Below is a small trained network, with its code and all its weights. Each question gives an input and a class and asks what happens when units are switched off, that is, made to give their printed mean instead of their output.

import numpy as np


def w(rows, s, z=0):
    codes = np.array(rows[::2]) - 128.0
    scale = np.full(codes.shape[1], s)
    scale[-1] = z or s
    return codes * scale


def f(y):
    return np.maximum(y, 0)


def log_softmax(a):
    a = a - a.max(-1, keepdims=True)
    return a - np.log(np.exp(a).sum(-1, keepdims=True))


def net(x, mask):
    res = np.array(x, float).reshape(1, 7) / 4 @ E
    y = f(res @ A[0][:, :-1].T + A[0][:, -1])
    res = res + np.where(mask, y, B[0][:, -1]) @ B[0][:, :-1]
    return log_softmax(res[-1] @ U[:, :-1].T + U[:, -1])


A, B = {}, {}
E = w([
[68,145,162,195,82,167,165,235],'x0',
[123,103,164,91,123,167,181,107],'x1',
[109,120,125,133,120,119,122,120],'x2',
[139,127,131,119,121,136,137,134],'x3',
[134,124,136,115,129,140,137,129],'x4',
[127,110,38,218,179,190,184,103],'x5',
[2,196,75,39,211,58,186,150],'x6',
],0.0077)
A[0] = w([
[98,136,123,156,87,139,150,194,53],'N1',
[171,68,143,66,164,126,164,60,254],'N2',
[124,135,30,227,197,180,178,101,61],'N3',
[239,33,169,194,52,191,62,111,18],'N4',
[131,175,209,67,78,70,37,176,56],'N5',
[177,131,73,119,159,68,28,69,126],'N6',
[95,172,164,192,79,122,151,253,46],'N7',
],0.0068,0.0049)
B[0] = w([
[121,177,152,141,126,133,174,50,160],'N1',
[114,149,145,194,89,192,108,111,233],'N2',
[197,44,179,125,150,36,176,139,224],'N3',
[31,170,59,2,229,74,125,112,254],'N4',
[182,41,192,148,161,78,181,118,200],'N5',
[129,192,173,196,137,216,156,60,207],'N6',
[144,208,146,170,145,177,187,10,198],'N7',
],0.0078,0.0074)
U = w([
[60,172,62,34,198,85,128,128,24],'0',
[129,116,133,142,114,136,119,130,233],'1',
[131,117,140,143,133,148,115,140,216],'2',
[147,197,157,165,118,184,152,70,1],'3',
[196,13,163,125,144,69,160,136,60],'4',
[120,119,115,130,107,136,110,144,205],'5',
[127,122,110,128,107,143,112,150,196],'6',
[153,104,54,112,45,154,55,255,30],'7',
],0.0099,0.0084)

Each question gives the input, the list of numbers given to net, and the class t.
The units are the neurons (one row each of A and B). Each row of codes is followed by its name. A weight is (code - 128) times the scale printed after its matrix; where a second scale follows, it is the last column's (A, B and U).
mask holds one flag per neuron, in row order. A switched-off neuron (its flag False) gives its mean, the last column of its row in B, instead of its output. The means were averaged over made-up inputs and are rounded, as every weight is.
A unit's drop is (log p(t) with every unit on - log p(t) with that unit switched off) / (log p(t) with every unit on - log p(t) with every unit switched off).
The circuit of an input: a set's keep is (log p(t) with only the set's units on - log p(t) with every unit switched off) / (log p(t) with every unit on - log p(t) with every unit switched off). Starting from all 7 units, units are removed one at a time, each time the one whose removal leaves the highest keep (on an exact tie, the one counted first), for as long as the keep stays at least 0.8.
circuit, biggest first: the units of the circuit, biggest drop first
most important unit: the unit with the biggest drop
top k neurons: the k neurons with the biggest drops, biggest first
drop of u: that unit's drop, to one decimal
input [6,3,1,4,2,-2,5], class 3: top 2 neurons : [N4, N7]
input [-2,8,-4,8,1,-1,5], class 1: top 2 neurons : [N4, N2]
input [8,-1,0,-3,-6,0,7], class 3: most important unit : N7
input [-8,-1,-5,0,-7,0,4], class 3: circuit, biggest first : [N6, N4]
input [-6,-7,8,1,-5,2,4], class 5: top 3 neurons : [N4, N7, N1]
input [0,2,3,1,0,5,-3], class 4: top 3 neurons : [N3, N6, N7]
input [2,-4,3,0,-5,-7,3], class 4: top 4 neurons : [N5, N4, N2, N6]
input [-7,5,3,0,0,-4,6], class 3: circuit, biggest first : [N4, N2]
input [8,-1,-8,-5,-7,-2,5], class 3: top 3 neurons : [N7, N4, N1]
input [-7,4,3,1,-6,-1,3], class 3: circuit, biggest first : [N6, N2]
input [-7,-5,4,-2,0,-8,7], class 4: top 2 neurons : [N5, N4]
input [8,-5,-6,1,6,5,2], class 3: top 3 neurons : [N7, N1, N4]
input [-8,-3,2,5,8,-7,-4], class 3: top 3 neurons : [N6, N2, N3]
input [2,2,6,-4,-6,-8,-6], class 4: top 2 neurons : [N5, N6]
input [-7,-7,2,4,1,1,4], class 2: top 3 neurons : [N4, N7, N1]
input [8,-5,5,3,1,-7,-3], class 3: top neuron : [N7]
input [-4,-1,-8,-3,8,3,4], class 5: circuit, biggest first : [N4, N7]
input [-8,1,-4,1,0,7,-8], class 0: drop of N2 : -0.1
input [-4,4,2,7,4,0,4], class 1: drop of N2 : 0.2
input [-6,-2,8,-5,4,8,2], class 4: drop of N5 : -0.2
